Each row is followed by its class. Each block has new classes.
[-2.75 -4.17 -3.09  1.32 -0.56  1.26  0.15  2.48  1.76  0.90 -2.13  2.32
 -2.00 -2.09  2.03  0.23  0.22  4.11 -0.44  1.42  0.75 -2.12 -1.02 -0.97
  0.99  0.35  1.04  0.23 -2.73  0.09 -2.70 -0.26 -0.18  0.04  1.46  3.74
  0.90 -2.81 -2.44 -1.73 -2.96 -0.43  1.04  2.73  0.91  0.66  2.02  0.02
  0.31 -1.38 -1.11 -0.59 -1.97 -0.65 -1.73 -2.40 -1.83  1.62  2.34 -0.53
 -1.24  1.89 -0.91 -3.14  0.96 -2.34  0.01  0.94  1.94  0.47  0.48]  j65
[-0.65  1.18  0.57  0.32  2.57 -0.20 -2.93 -1.53 -3.31  2.21 -0.16  0.60
  5.40  0.34 -1.55  3.32 -0.64  2.52 -1.01 -0.33 -1.76 -0.73  0.69 -1.82
 -1.36  3.13  5.22 -0.39  2.27  5.94 -2.61 -2.08  4.32 -0.70 -4.25 -0.37
  1.26  3.35  3.64  0.15 -2.23 -2.10  1.02 -3.57 -1.85 -1.00  4.58 -1.91
  1.92 -0.78  1.06 -6.98 -2.65  1.18 -1.88 -0.02  2.16 -2.09 -3.04 -2.12
 -2.65  1.01 -1.20  0.29  1.26  0.02  3.64  0.61  2.11  0.41 -0.60]  j215
[-0.90 -0.54 -2.58 -0.98  2.62 -2.57 -2.91 -1.43 -2.93  0.79  0.26  0.22
 -0.81  2.30 -2.90  3.34  0.84  3.21 -1.13 -0.23 -3.89 -0.13  2.14  0.10
  0.99  4.18  4.49  1.11  3.22  1.31  0.79 -0.20  4.97  0.58 -2.86 -1.23
  3.24  3.06  4.49 -1.04  1.71 -7.23 -0.22 -2.63 -1.46 -1.77  1.73 -0.59
  2.23  0.36 -0.67 -5.20 -3.20  0.34 -0.47  0.97  1.36 -3.55  1.36 -1.15
 -3.72 -1.33 -1.22  0.01  0.86 -0.57  3.52  0.10  0.17 -0.45  0.34]  j215
[-0.32  1.45 -1.76  2.99  1.52  0.70  0.28  0.57 -0.89  1.20  0.42  0.19
 -3.49  0.83  0.03 -1.74 -2.09  2.51 -1.95  1.59  2.29 -2.92  0.91 -1.39
 -0.75  4.81  2.97  1.42  0.79  3.29 -0.49 -2.66  0.20  1.48 -1.01 -1.10
 -2.59  3.54 -0.77 -6.75  0.20  1.72 -0.46 -3.03  0.80 -4.52  0.43 -3.61
 -0.06  1.63  1.30 -5.24  0.21 -1.00 -2.43  2.71  0.61 -4.43 -0.72 -1.73
  0.10  1.94 -0.71  0.57  1.88 -1.85  0.20  3.46  0.93  0.97 -0.79]  j987
[-0.70 -1.55 -3.21  2.73 -1.06  0.87 -0.40  2.16  3.88  5.38 -1.27  2.80
 -3.90  0.33  1.87  1.21 -0.14  2.67 -0.41 -0.14 -1.75 -4.22 -3.44 -0.35
 -5.12  0.83  4.20 -1.53 -1.91  0.75 -2.30 -2.95 -1.96 -1.23 -0.44  2.44
 -0.60  1.04 -1.89  0.33 -4.29 -1.40  5.68  1.96 -1.40 -0.26  1.65 -1.92
  2.86 -6.78  1.07 -2.36 -2.34  0.04 -2.30 -1.88  2.42  3.50  2.08 -0.93
 -3.00  2.69  0.64 -3.69 -0.85 -2.65  2.90 -0.88  1.30  1.10 -1.02]  j65
[-0.45  1.18  0.56 -0.76  1.13 -1.15 -3.03 -0.90 -2.91  0.44  0.63  0.41
 -0.60  2.27 -2.22  2.65  0.60  3.13  0.45 -0.80 -0.43  1.88  1.38 -2.77
 -0.54  2.60  6.43 -0.52  2.98  0.89  2.98 -1.53  5.03 -1.03 -3.27  0.22
 -0.64  2.65  3.61 -0.73 -0.08 -0.82  0.21 -1.86 -1.58 -0.96  2.56 -1.38
  1.42  1.65  0.00 -5.75 -0.38  1.62 -1.86  0.67  2.27 -1.55  0.81 -2.08
 -1.61  0.40 -0.30  0.71 -0.02 -2.14  1.77 -0.95  0.71  0.09 -0.13]  j987
[-3.50 -2.61 -0.30 -3.67  0.65 -2.15 -2.07  1.83 -1.03 -2.73 -4.24  1.07
  2.55 -0.89 -1.64  5.48  0.61  2.93  1.94  0.02 -4.76  5.51 -1.63 -1.36
  2.03 -3.30  3.01  0.51  1.04 -1.65 -4.60  2.83  7.90 -2.60  2.94  2.22
  2.23 -2.58  2.58  5.76 -4.26 -1.53  0.01  4.18 -4.09  3.19  3.00  2.52
  2.45 -1.31 -0.04 -2.52 -0.85  1.26  0.50 -0.60 -2.05  1.27 -1.36 -0.23
  0.55 -2.71 -2.44  2.43 -1.56  0.22 -0.16 -1.98  1.22  0.06  1.53]  j614
[ 1.64 -5.67 -1.63  4.83  0.94 -2.06  1.53  2.55  1.75 -0.45 -0.25  4.24
 -0.49 -0.02  2.51 -2.02  2.11  5.88 -0.17  2.74 -2.83  1.19  0.68 -1.10
 -1.18 -1.24  0.59 -2.00 -1.08  0.16 -1.21  1.16 -0.12  1.90  4.63 -1.15
  2.10 -1.40 -1.15 -4.14 -1.07  2.11  0.23  1.68  2.23 -0.24 -4.30  0.75
 -0.57 -2.39 -1.72  4.42 -2.81 -4.44 -2.99 -0.57 -4.39 -0.91 -2.45  0.35
 -2.07  0.71 -1.79 -1.31  2.24  0.58 -0.83  3.15  2.07  0.82  0.52]  j614
[-3.38 -3.93 -4.12 -1.47  0.37 -2.08 -1.99  0.84  1.56  0.88 -0.35  1.00
 -3.56 -1.24 -1.38 -1.28 -1.22  7.92  0.59  0.99  0.03  0.05 -0.42 -1.25
  1.87  3.46  1.52 -0.52  1.04  0.16  1.14  2.98 -0.81  0.86  1.77  0.16
  1.18 -2.31  0.09 -4.36 -0.06 -3.11 -2.22  0.73  2.10  0.07  0.78  0.29
 -1.01  0.78 -1.36 -2.68 -2.13 -0.52 -1.38  2.06 -0.35  0.79  3.92 -2.22
 -0.30 -0.51 -0.78 -2.83  1.87 -3.45  1.08 -1.16  3.56  2.55  2.89]  j987
[ 0.12 -3.55 -2.75  2.79  1.48 -0.93  0.91  0.96  2.30 -0.31 -0.43  0.10
 -1.87 -0.50  3.02 -0.49  1.45  3.46 -0.42  0.90 -2.36 -0.55 -0.62  0.80
 -0.93 -1.64  0.85 -0.21 -1.13  0.86 -3.21 -1.67 -0.70  0.14  2.40  0.52
  0.42 -1.18 -1.23 -0.18 -2.45 -1.70  0.10  3.10  0.56 -0.45 -1.88 -1.31
  1.96 -4.89 -1.13  3.01 -2.88 -3.26 -3.37  0.33 -1.91 -0.20 -0.63 -0.03
 -1.50  2.59  0.16 -1.49  0.39  1.67 -0.37  1.26  1.40  1.91  1.13]  j614
[-1.29 -4.43 -3.76  3.99  0.80 -1.28 -0.21  0.74  2.86  1.60 -0.74  2.42
 -4.42  1.32 -3.38 -0.27 -0.90  6.61 -0.80  1.63  0.61 -2.01 -1.13 -0.65
  0.50  3.36  4.64  0.02  0.57  1.52 -4.15  0.41 -0.58  0.67 -0.26 -1.60
 -0.07 -1.98 -1.35 -5.69 -1.81 -0.68  0.40 -1.84 -0.10  0.35  0.04 -0.93
 -0.85 -1.93 -1.52 -2.69 -1.99 -2.04 -3.66  0.89 -0.26  0.84  1.54 -1.99
 -2.40  1.81 -1.10 -2.31  1.69 -2.45  1.64  1.42  1.10  2.63 -1.24]  j215
[-1.48 -3.16  0.01 -0.11  1.76 -4.76 -3.21 -1.22 -2.62  1.40 -0.28  2.33
  0.71 -0.17 -0.99  4.30  1.47  3.85 -0.64 -4.02 -3.46  2.13  3.08 -0.39
 -0.18  0.09  3.51 -1.87  3.57  0.86  1.01  0.40  6.30  1.12 -1.07 -0.31
  3.93  2.65  4.23  0.30 -0.85 -3.98  0.09 -1.85  0.79  0.73  0.40  1.16
  1.61 -0.02 -2.11 -2.90 -3.46 -0.10 -0.82  0.54  0.70 -1.78 -0.52 -1.55
 -2.97 -0.75 -3.18  1.18  1.30 -0.66  1.94 -0.58  1.57  0.23  2.01]  j65
[-0.53 -4.44 -0.44 -1.38 -0.77 -2.04 -2.95  0.71  0.87 -0.88 -0.26  0.94
 -0.39  0.07 -1.36  5.18  4.15  2.18  0.76 -1.80 -6.76  1.05  0.18 -0.45
 -0.04 -2.84  3.97  1.41  1.47 -3.86 -1.42 -0.55  1.35 -1.62  2.19  0.91
  4.75 -1.63  3.94  4.06 -1.04 -5.83  0.56  1.26 -1.39  1.15  1.30  1.25
  2.38 -5.03 -1.58  0.33 -5.75 -1.39  0.40 -1.63  1.54  0.03  1.41  0.13
 -1.57 -0.03 -0.40 -1.01 -1.44  1.42  3.21 -2.89  0.50  0.22  0.46]  j614
[-2.51 -2.13 -0.92 -2.62  1.55 -2.81 -3.37 -0.41 -0.76  0.48 -0.56  0.77
 -2.85 -1.18 -2.69  2.11 -1.05  3.46  0.91  0.66 -1.41  1.59  0.83 -0.61
  3.45  3.21  3.25  0.58  2.51  0.29  0.52  1.45  1.87 -0.19 -0.98  1.12
  2.15 -0.69  0.20 -0.74  0.39 -4.78 -1.32 -1.21 -5.05  0.77  3.68  1.01
  1.74  1.42 -0.82 -5.48 -1.19 -4.69  0.08  0.58  2.73 -1.56  1.18 -3.70
  0.38 -2.09 -1.90 -0.77  1.89 -2.67  1.62 -2.75  2.57  1.07  0.82]  j987
[ 1.78  0.86  0.40  4.79  1.67  1.78 -0.58  1.09 -1.73  1.92 -0.26  1.49
  0.28  1.57  0.15  5.00  1.40 -1.21 -2.78  0.28 -5.21 -3.24 -0.25 -0.19
 -2.30 -2.21  4.97  0.92  0.46  1.65 -4.64 -3.36  1.69 -2.14 -3.95  0.79
  0.95  3.87  2.34  2.75 -3.07 -0.46  4.09 -1.55 -4.69 -1.79  1.09 -1.63
  3.83 -5.32  2.61 -2.74 -1.43  0.10  0.74 -1.65  2.17  0.72 -1.33  0.81
 -2.88  0.70  0.88 -0.58 -0.72  1.18  3.56  2.14  0.18 -0.08 -2.05]  j614
[-1.33  4.63  0.43 -2.12  0.44 -1.88 -0.54  0.93 -5.00 -2.82 -0.66  0.72
 -1.33  2.14 -2.28  2.74 -3.23  0.27  0.35  0.68  5.54  4.43  0.65 -3.44
  2.24  2.90  5.57 -1.02  1.15  1.99 -1.58 -1.33 -0.01 -2.78  3.06 -1.45
 -4.15  2.21  3.18 -2.04 -0.53  3.66 -3.19 -1.27 -1.71 -1.24  2.42 -1.69
 -1.98  4.80  2.45 -7.26  2.98  3.25 -1.63  3.14 -0.35 -1.82 -0.33 -1.01
  0.18  1.40  0.40  2.79  2.73 -1.04 -2.49 -1.99  1.35 -0.31  0.65]  J777
[-3.45 -1.49  1.44  0.75  1.88 -2.37 -2.13  0.04 -4.24  0.14 -2.66  1.31
  0.64  1.10 -1.68  6.27  0.49  4.01 -0.20 -0.01 -3.00  2.75  0.10 -1.78
  0.11 -1.51  6.11 -0.61  1.04  0.26 -1.77  0.41  5.01 -0.91 -1.37  0.28
  2.05  0.30  1.92  0.58 -3.00 -2.57 -0.83 -2.01 -0.41 -1.56  2.79  0.42
  1.27  0.39 -1.04 -5.18 -3.79  1.07 -2.01 -0.52  0.38 -1.71 -0.34 -1.59
 -2.18 -0.30  0.52  1.69  0.68 -0.69  2.69  0.60  2.73 -0.65 -0.82]  j65

Each row is followed by its class. Each block has new classes.
[-0.89 -2.97 -1.02 -1.65 -0.68  1.61  0.24  6.66  0.65 -1.46 -2.18 -3.47
 -1.92 -3.39  0.55 -2.78 -1.26 -0.43 -2.15  3.66  2.98 -1.38 -1.90  1.41
 -4.21 -3.00 -0.78  1.49 -3.49  0.64 -0.51 -1.72  0.08  2.90  1.88 -0.34
 -1.65 -3.36  0.81  2.64  0.18 -4.68 -0.65 -0.78  1.06 -1.91  0.53 -0.04
 -0.49 -0.19 -1.14 -3.42 -6.14 -1.92 -3.98 -0.14 -0.93 -1.95  1.68 -0.44
  2.54  2.55  1.02  0.55  2.11  5.58  1.06  0.30 -0.51 -5.14 -0.40]  j413
[-1.01 -0.71  2.54  0.24 -1.77 -1.16  1.80 -3.57  0.66  2.38 -1.59  1.88
  0.27 -2.54  0.38  0.92 -0.95  0.70  0.72  1.00 -0.45  1.50 -0.54  1.23
 -2.50 -0.29  3.16 -0.01 -1.81 -0.73  0.02  0.85  1.60  2.65  1.78  0.55
 -1.35 -1.02  0.73 -0.59 -1.13  1.32  0.72 -0.58 -0.42 -2.35  1.32 -2.67
 -1.26  1.75  1.69 -0.44  1.31  2.06  0.25 -0.31  4.93  0.11 -2.64 -0.24
 -1.25  1.97 -2.02 -1.83 -1.96  1.36 -0.69 -1.38 -0.08  7.04 -0.45]  j413
[ 0.59 -0.55 -0.99  4.33  0.52 -0.58 -1.27 -1.01 -2.31  0.14  0.94 -0.85
 -1.46  1.81  1.98  0.06  5.81 -1.50  0.31  1.62 -1.80 -2.33 -0.50  0.21
  0.38  2.41 -0.80  0.71  0.19  3.34 -0.69 -0.03 -0.17 -1.90 -0.44 -0.89
 -0.13 -0.63  0.12  1.06 -2.76 -1.86  1.44  2.07 -0.51  3.33 -0.18  3.71
  3.05 -0.69  0.90  1.34 -0.71 -1.26 -0.74 -0.74 -3.26 -1.04  2.81 -0.91
  0.02 -0.50  0.28  1.63 -0.56 -0.04  2.90  0.02 -1.75 -2.23 -0.46]  j158
[-0.27  0.76 -1.64 -2.56 -0.27  0.32 -0.41  3.63  0.83 -0.49 -0.91  0.85
 -0.59  1.07  1.76 -2.80  0.56 -0.98 -0.20  6.00  0.67  2.07 -0.41 -1.02
 -0.96  0.77  0.04 -0.15  1.60 -0.94  0.02 -1.28 -0.62  0.87 -1.30  1.86
  0.42 -0.61  0.91  0.42  0.15 -2.37  1.87  0.51 -1.03 -0.47  0.34  2.94
  3.00 -1.70  1.46  1.71 -1.57 -0.23  1.11  0.85 -0.51  3.40 -1.55 -1.01
  1.13  1.58  0.51 -2.26 -0.33  3.71  1.04 -0.43 -1.94 -0.94 -1.17]  j413
[-0.14 -2.38 -0.05 -1.26  1.10  0.91 -2.54  5.96  0.00 -3.62 -0.13 -3.29
 -2.10 -0.15 -1.63 -0.69 -0.19 -1.41 -2.21 -3.66  1.60 -2.81  0.90 -2.01
  1.43 -2.90 -0.30  1.58 -3.97  1.77 -1.49 -0.87 -2.01  1.16  3.96 -1.57
 -0.70 -3.32  0.62  0.61  3.77 -0.39 -2.67 -1.16  2.61  0.27 -0.16 -5.18
 -3.35  0.97 -3.14 -2.28 -5.41 -3.02 -3.27 -1.88 -1.02 -3.76  3.24  1.28
  2.09  2.00  1.20  2.15  3.74  2.29 -0.08  0.09  2.57 -6.73  0.99]  J318
[ 1.13 -2.56 -0.24  0.62  1.83  0.75 -1.10  1.87  1.23 -1.90 -2.00 -1.83
 -0.82  0.35 -2.51  1.62  0.31 -0.90 -2.44 -4.31  0.96 -2.35  0.28 -0.90
  1.76 -1.04 -1.15  1.95 -1.70 -0.24 -0.18  0.40 -0.86 -0.52  0.89 -0.87
 -0.38  1.02 -0.10  1.17  1.61  0.01 -2.68 -0.98  1.11  0.53 -0.73 -2.93
 -2.45 -0.10 -2.34 -0.16 -1.25 -2.40 -2.14 -0.61 -1.06 -3.87  1.55 -0.43
  0.82  1.29 -1.77  2.52  1.39 -0.43  0.07  1.64  2.62 -3.45  1.86]  J318
[-0.48  1.63  0.22 -0.16  0.63 -0.56 -0.06  1.44 -1.07  1.42  0.98  0.55
  1.53  2.24  0.30 -1.99  1.04 -0.40 -1.76  0.46 -2.93 -0.80 -2.16  0.79
 -1.50  0.36  1.75  0.39 -2.55  1.17 -1.57 -0.56  0.17  1.13  3.82 -0.24
 -1.83 -0.96 -0.90  0.10 -1.03 -4.62  1.39  0.35  0.11  1.03 -0.26 -0.53
  1.16 -1.27  0.20  2.80  0.52 -2.17 -1.00 -0.18  1.34  0.41 -2.51 -0.12
 -2.03  1.73  0.04 -2.05 -0.94  2.07  2.27  0.41 -0.79 -0.89  0.67]  J318
[-0.82  1.45 -0.68 -4.64 -0.55 -1.40 -1.43  7.95  0.59  0.27 -7.11  0.60
  0.46  4.31 -2.07 -5.51 -0.26  2.21 -2.95  5.67 -2.11  3.24 -4.78  4.78
 -2.75 -1.07  4.91  1.83 -2.69  0.14 -3.11  0.43 -0.72  1.87  0.97  2.20
 -0.31 -2.60  1.04 -0.52 -1.72 -7.17  5.31 -1.45 -1.49 -4.18 -0.16  0.89
  1.21 -3.42  3.40  7.45 -2.18 -2.05 -2.70  2.11  5.38  3.63 -4.67  1.22
  1.10  5.15 -1.39 -6.45 -2.08  5.06  1.67 -0.34 -0.43  1.75  0.60]  j413
[ 0.44 -1.12  2.48 -2.93  1.57 -1.17 -1.81  4.54  2.02 -0.30 -4.86 -2.54
 -0.16  1.76 -3.00 -2.79 -0.49  0.06 -5.19 -3.47 -5.51 -0.97 -2.37  0.38
 -0.75 -3.00  1.63  1.14 -2.39  1.04 -3.13  1.84  0.70  0.25  3.77 -2.34
 -0.06 -0.72 -0.84  1.35  0.38 -2.03 -0.30 -1.70  0.03 -1.38  0.15 -3.24
 -2.06 -0.57 -0.88  1.58 -2.05 -1.44 -2.64 -1.31  3.79 -3.21 -1.14  0.00
  0.13  5.06 -0.75 -0.72  1.96 -0.70 -0.52 -0.38  1.68 -3.04  3.04]  j693
[ 0.41 -0.05  0.76  1.64 -0.67 -0.23 -0.79 -1.08 -0.48 -0.46  2.80  0.27
  0.55  0.53  1.41  1.71  1.47 -0.55 -0.13 -1.18 -2.43 -1.29  0.10  0.77
 -2.47 -0.55 -0.83 -0.66  0.46  1.78 -0.11 -2.47  1.01  0.45  1.98 -0.16
  0.44 -0.97  0.19  0.53 -1.33  1.12 -0.16  0.30  1.57  2.60  1.67  1.36
  1.99  2.36 -0.16 -0.47  1.35  0.71 -0.45 -3.41 -0.53 -2.14  1.65  1.36
 -2.31  0.50 -0.20  4.25  1.42 -3.16  0.71 -0.73 -1.81  1.15 -0.41]  j413
[ 0.86 -0.88 -0.88  1.20 -1.97 -1.76  0.45  1.32 -1.04  1.47  0.11  0.33
  1.02  1.56  2.03 -1.18  2.97  1.31 -0.05  4.10 -5.12 -1.18 -2.48  3.07
 -2.62  1.02  0.76  0.53 -2.33  1.45 -2.26 -3.35  0.02  2.26  1.42  0.80
 -1.08 -1.71  0.39  0.59 -3.20 -3.79  3.17  1.95 -0.40 -0.69  1.99  3.80
  3.32  1.60  1.12  2.36 -0.32 -2.21 -1.04  0.05  1.73 -0.45 -0.71 -0.46
 -1.84  3.04  0.86 -1.98  0.30  0.88  2.66 -2.04 -2.50  1.80 -2.98]  J318
